Below is a small trained network, with its code and all its weights. Each question gives an input and a class and asks what happens when units are switched off, that is, made to give their printed mean instead of their output.

import numpy as np


def w(rows, s, z=0):
    codes = np.array(rows[::2]) - 128.0
    scale = np.full(codes.shape[1], s)
    scale[-1] = z or s
    return codes * scale


def f(y):
    return y / 2 * (1 + np.tanh(0.7978845608 * (y + 0.044715 * y**3)))


def log_softmax(a):
    a = a - a.max(-1, keepdims=True)
    return a - np.log(np.exp(a).sum(-1, keepdims=True))


def net(x, mask):
    res = np.array(x, float).reshape(1, 4) / 4 @ E
    y = f(res @ A[0][:, :-1].T + A[0][:, -1])
    res = res + np.where(mask, y, B[0][:, -1]) @ B[0][:, :-1]
    return log_softmax(res[-1] @ U[:, :-1].T + U[:, -1])


A, B = {}, {}
E = w([
[134,96,61,107,69,147,207,124,190,112,134,102],'x0',
[159,111,135,99,149,128,113,107,163,87,246,62],'x1',
[162,142,242,168,142,196,125,46,154,138,86,118],'x2',
[110,172,124,189,201,128,75,154,151,182,120,131],'x3',
],0.013)
A[0] = w([
[64,160,217,162,141,26,56,172,56,123,123,132,142],'n1',
[154,157,206,155,197,152,52,120,128,168,135,74,2],'n2',
[155,103,255,166,140,225,133,15,158,101,112,47,164],'n3',
[9,121,81,118,116,79,128,192,110,196,114,121,188],'n4',
[180,78,221,116,78,157,102,142,131,87,218,85,135],'n5',
[119,215,140,236,151,198,57,83,167,246,102,188,171],'n6',
[133,169,53,112,233,90,68,126,74,134,180,158,67],'n7',
],0.0077,0.0029)
B[0] = w([
[249,96,157,75,195,189,85,159,78,163,134,142,205],'n1',
[138,106,131,95,109,113,220,3,119,125,172,57,193],'n2',
[146,132,167,159,12,117,110,107,186,182,71,111,253],'n3',
[82,192,202,169,58,112,177,67,203,133,54,98,211],'n4',
[130,113,104,216,142,162,113,219,145,119,104,156,195],'n5',
[182,5,204,178,186,177,101,137,47,166,173,188,236],'n6',
[95,64,108,113,122,207,142,59,77,1,151,96,193],'n7',
],0.0092,0.015)
U = w([
[155,72,185,172,162,159,3,170,150,219,114,167,141],'0',
[139,39,79,49,193,156,172,111,94,82,171,100,2],'1',
[99,181,118,108,45,79,154,97,185,142,55,61,234],'2',
],0.0083,0.00098)

Each question gives the input, the list of numbers given to net, and the class t.
The units are the neurons (one row each of A and B). Each row of codes is followed by its name. A weight is (code - 128) times the scale printed after its matrix; where a second scale follows, it is the last column's (A, B and U).
mask holds one flag per neuron, in row order. A switched-off neuron (its flag False) gives its mean, the last column of its row in B, instead of its output. The means were averaged over made-up inputs and are rounded, as every weight is.
A unit's drop is (log p(t) with every unit on - log p(t) with that unit switched off) / (log p(t) with every unit on - log p(t) with every unit switched off).
The circuit of an input: a set's keep is (log p(t) with only the set's units on - log p(t) with every unit switched off) / (log p(t) with every unit on - log p(t) with every unit switched off). Starting from all 7 units, units are removed one at a time, each time the one whose removal leaves the highest keep (on an exact tie, the one counted first), for as long as the keep stays at least 0.8.
circuit, biggest first: the units of the circuit, biggest drop first
unit that matters most: the unit with the biggest drop
top k neurons: the k neurons with the biggest drops, biggest first
drop when u is switched off: that unit's drop, to one decimal
input [-3,7,5,-5], class 2: top 4 neurons -> (n6, n3, n1, n2)
input [-8,8,0,1], class 1: circuit, biggest first -> (n2)
input [-1,8,6,1], class 2: top 3 neurons -> (n2, n3, n1)
input [-4,-1,-5,5], class 1: top 3 neurons -> (n7, n3, n5)
input [4,8,4,3], class 2: top 3 neurons -> (n6, n1, n3)
input [-3,-1,-6,-7], class 2: top 2 neurons -> (n6, n4)
input [6,8,3,-6], class 2: top 3 neurons -> (n6, n1, n3)
input [-1,6,0,2], class 1: circuit, biggest first -> (n4, n6)
input [-6,1,-3,6], class 1: top 2 neurons -> (n7, n2)
input [2,8,-6,7], class 1: top 2 neurons -> (n7, n3)
input [7,0,-3,-2], class 2: top 3 neurons -> (n6, n1, n7)
input [-6,-2,-4,-5], class 1: top 2 neurons -> (n3, n6)
input [-8,-2,-7,5], class 1: top 2 neurons -> (n7, n3)
input [0,-2,-4,-1], class 2: unit that matters most -> n6
input [8,6,4,-4], class 2: drop when n6 is switched off -> 1.2
input [-3,3,-7,4], class 1: drop when n3 is switched off -> 0.1
input [1,1,6,-5], class 2: drop when n1 is switched off -> 0.2
input [6,-3,-4,7], class 2: drop when n4 is switched off -> 0.2
